Below is a small trained network, with its code and all its weights. Each question gives an input and a target symbol and asks what happens when units are switched off, that is, made to give their printed mean instead of their output.

import numpy as np


def w(rows, s, z=0):
    codes = np.array(rows[::2]) - 128.0
    scale = np.full(codes.shape[1], s)
    scale[-1] = z or s
    return codes * scale


def f(y):
    return np.maximum(y, 0)


def softmax(a):
    e = np.exp(a - a.max(-1, keepdims=True))
    return e / e.sum(-1, keepdims=True)


def log_softmax(a):
    a = a - a.max(-1, keepdims=True)
    return a - np.log(np.exp(a).sum(-1, keepdims=True))


def net(x, mask):
    ids = ['ΔΦΩαβεζηθμξστ'.index(c) for c in x.split()]
    T = len(ids)
    res = E[ids] + P[:T]
    u = 0
    for l in range(2):
        r = res
        for j in range(2):
            rows = slice(2 * j, 2 * j + 2)
            q, k, v = (r @ M[l][rows].T for M in (Q, K, V))
            z = softmax(np.where(np.tri(T) > 0, q @ k.T / 2**0.5, -1e9)) @ v
            o = O[l][rows]
            res = res + np.where(mask[u + j], z, o[:, -1]) @ o[:, :-1]
        u += 2
        y = f(res @ A[l][:, :-1].T + A[l][:, -1])
        res = res + np.where(mask[u : u + 4], y, B[l][:, -1]) @ B[l][:, :-1]
        u += 4
    return log_softmax(res[-1] @ U[:, :-1].T + U[:, -1])


Q, K, V, O, A, B = {}, {}, {}, {}, {}, {}
E = w([
[147,104,104],'Δ',
[102,139,50],'Φ',
[124,182,90],'Ω',
[176,121,137],'α',
[138,180,200],'β',
[141,167,193],'ε',
[148,99,105],'ζ',
[116,99,158],'η',
[105,3,110],'θ',
[148,97,105],'μ',
[185,189,163],'ξ',
[114,141,231],'σ',
[228,248,77],'τ',
],0.027)
P = w([
[1,116,61],'0',
[37,96,71],'1',
[56,87,85],'2',
[79,95,104],'3',
[102,102,128],'4',
[119,97,143],'5',
[130,106,157],'6',
[145,103,176],'7',
[161,110,187],'8',
[177,111,207],'9',
[184,110,204],'10',
[161,112,178],'11',
],0.0063)
Q[0] = w([
[47,224,174],'L0H0',
[2,82,39],'L0H0',
[79,121,57],'L0H1',
[135,179,227],'L0H1',
],0.0099)
K[0] = w([
[107,167,207],'L0H0',
[8,154,90],'L0H0',
[86,135,65],'L0H1',
[181,103,245],'L0H1',
],0.011)
V[0] = w([
[162,155,95],'L0H0',
[238,154,37],'L0H0',
[109,113,2],'L0H1',
[40,17,176],'L0H1',
],0.0047)
O[0] = w([
[139,115,125,126],'L0H0',
[177,52,192,96],'L0H0',
[49,148,2,2],'L0H1',
[171,133,121,114],'L0H1',
],0.0045,0.0043)
A[0] = w([
[44,178,202,2],'L0N0',
[107,147,187,59],'L0N1',
[61,2,141,199],'L0N2',
[51,189,204,10],'L0N3',
],0.0081,0.0046)
B[0] = w([
[132,63,2,233],'L0N0',
[162,65,172,233],'L0N1',
[145,198,211,250],'L0N2',
[222,62,64,252],'L0N3',
],0.008,0.0049)
Q[1] = w([
[110,131,61],'L1H0',
[145,68,179],'L1H0',
[83,252,200],'L1H1',
[181,85,216],'L1H1',
],0.011)
K[1] = w([
[49,118,91],'L1H0',
[161,136,189],'L1H0',
[197,149,1],'L1H1',
[194,71,255],'L1H1',
],0.0092)
V[1] = w([
[96,147,193],'L1H0',
[133,249,122],'L1H0',
[128,198,128],'L1H1',
[213,154,117],'L1H1',
],0.016)
O[1] = w([
[105,185,205,133],'L1H0',
[252,200,91,111],'L1H0',
[143,247,62,83],'L1H1',
[225,128,60,254],'L1H1',
],0.011,0.0078)
A[1] = w([
[184,88,254,87],'L1N0',
[173,224,172,8],'L1N1',
[204,79,74,106],'L1N2',
[148,233,243,59],'L1N3',
],0.0093,0.018)
B[1] = w([
[14,163,152,252],'L1N0',
[2,30,221,151],'L1N1',
[121,63,19,213],'L1N2',
[202,5,123,155],'L1N3',
],0.0067,0.015)
U = w([
[105,119,87,101],'Δ',
[49,132,32,126],'Φ',
[152,233,113,153],'Ω',
[125,122,92,115],'α',
[118,48,72,117],'β',
[132,77,96,124],'ε',
[119,91,90,101],'ζ',
[139,193,177,214],'η',
[71,131,118,148],'θ',
[118,110,107,126],'μ',
[249,166,166,127],'ξ',
[113,17,141,6],'σ',
[199,130,90,97],'τ',
],0.013,0.021)

Each question gives the input, a string of symbols that net reads in full, and the target symbol t.
The units are the heads (2 rows each of Q, K, V and O) and the neurons (one row each of A and B). Each row of codes is followed by its name. A weight is (code - 128) times the scale printed after its matrix; where a second scale follows, it is the last column's (O, A, B and U).
mask holds one flag per unit, layer by layer, with each layer's heads first. A switched-off unit (its flag False) gives its mean, the last column of its rows in O or B, instead of its output. The means were averaged over made-up inputs and are rounded, as every weight is.
A unit's drop is (log p(t) with every unit on - log p(t) with that unit switched off) / (log p(t) with every unit on - log p(t) with every unit switched off).
The circuit of an input: a set's keep is (log p(t) with only the set's units on - log p(t) with every unit switched off) / (log p(t) with every unit on - log p(t) with every unit switched off). Starting from all 12 units, units are removed one at a time, each time the one whose removal leaves the highest keep (on an exact tie, the one counted first), for as long as the keep stays at least 0.8.
circuit, biggest first: the units of the circuit, biggest drop first
most important unit: the unit with the biggest drop
top k neurons: the k neurons with the biggest drops, biggest first
k most important neurons of layer l: the k neurons of layer l with the biggest drops, biggest first
which heads matter: for each layer, one digit per head in row order, 1 if its drop is at least 0.15 and else 0, layers parted by /
input Ω ξ β Ω η Φ β ξ θ, target ξ: circuit, biggest first	(L0N0; L1H0)
input β θ ε, target θ: most important unit	L0N2
input β ε θ η τ, target τ: which heads matter	10 / 01
input β β η Δ β η ξ α, target ξ: top 3 neurons	(L0N0; L0N3; L0N1)
input Φ β α ξ η β β η η ξ Δ, target η: circuit, biggest first	(L1H0; L0N3; L0N0; L1H1)
input η τ Ω η, target τ: top 2 neurons	(L1N2; L0N2)
input τ τ η ξ, target τ: circuit, biggest first	(L1N2; L1H0)
input Φ β Ω β η η θ, target θ: which heads matter	00 / 00
input ζ β Φ Δ Δ β ε β β τ θ, target τ: 3 most important neurons of layer 0	(L0N2; L0N0; L0N1)
input β ζ β θ α, target θ: which heads matter	00 / 11
input τ β η Δ ξ ξ η Φ ξ ε α Δ, target ξ: which heads matter	00 / 10
input ξ η ε, target ξ: which heads matter	10 / 10
input β τ α, target τ: top 2 neurons	(L0N1; L0N3)
input Φ β ε β Ω ξ β, target ξ: circuit, biggest first	(L1H0)
input τ α μ Φ β ξ ε ξ τ θ Ω, target Ω: circuit, biggest first	(L0N3; L1H1)
input ξ τ μ Φ Δ, target τ: circuit, biggest first	(L0N0; L1H0)
input β σ τ ε Δ α ε τ ε σ β η, target σ: circuit, biggest first	(L0H1; L1H1; L0N1)
input Φ β ξ ε ε η ε η β β τ, target τ: which heads matter	00 / 01
input ε Ω Δ η β α, target η: 2 most important neurons of layer 0	(L0N0; L0N2)
input ξ ζ σ β ε α ξ Φ ε, target ξ: circuit, biggest first	(L1H0)
input Φ ξ β σ, target σ: 2 most important neurons of layer 0	(L0N3; L0N1)
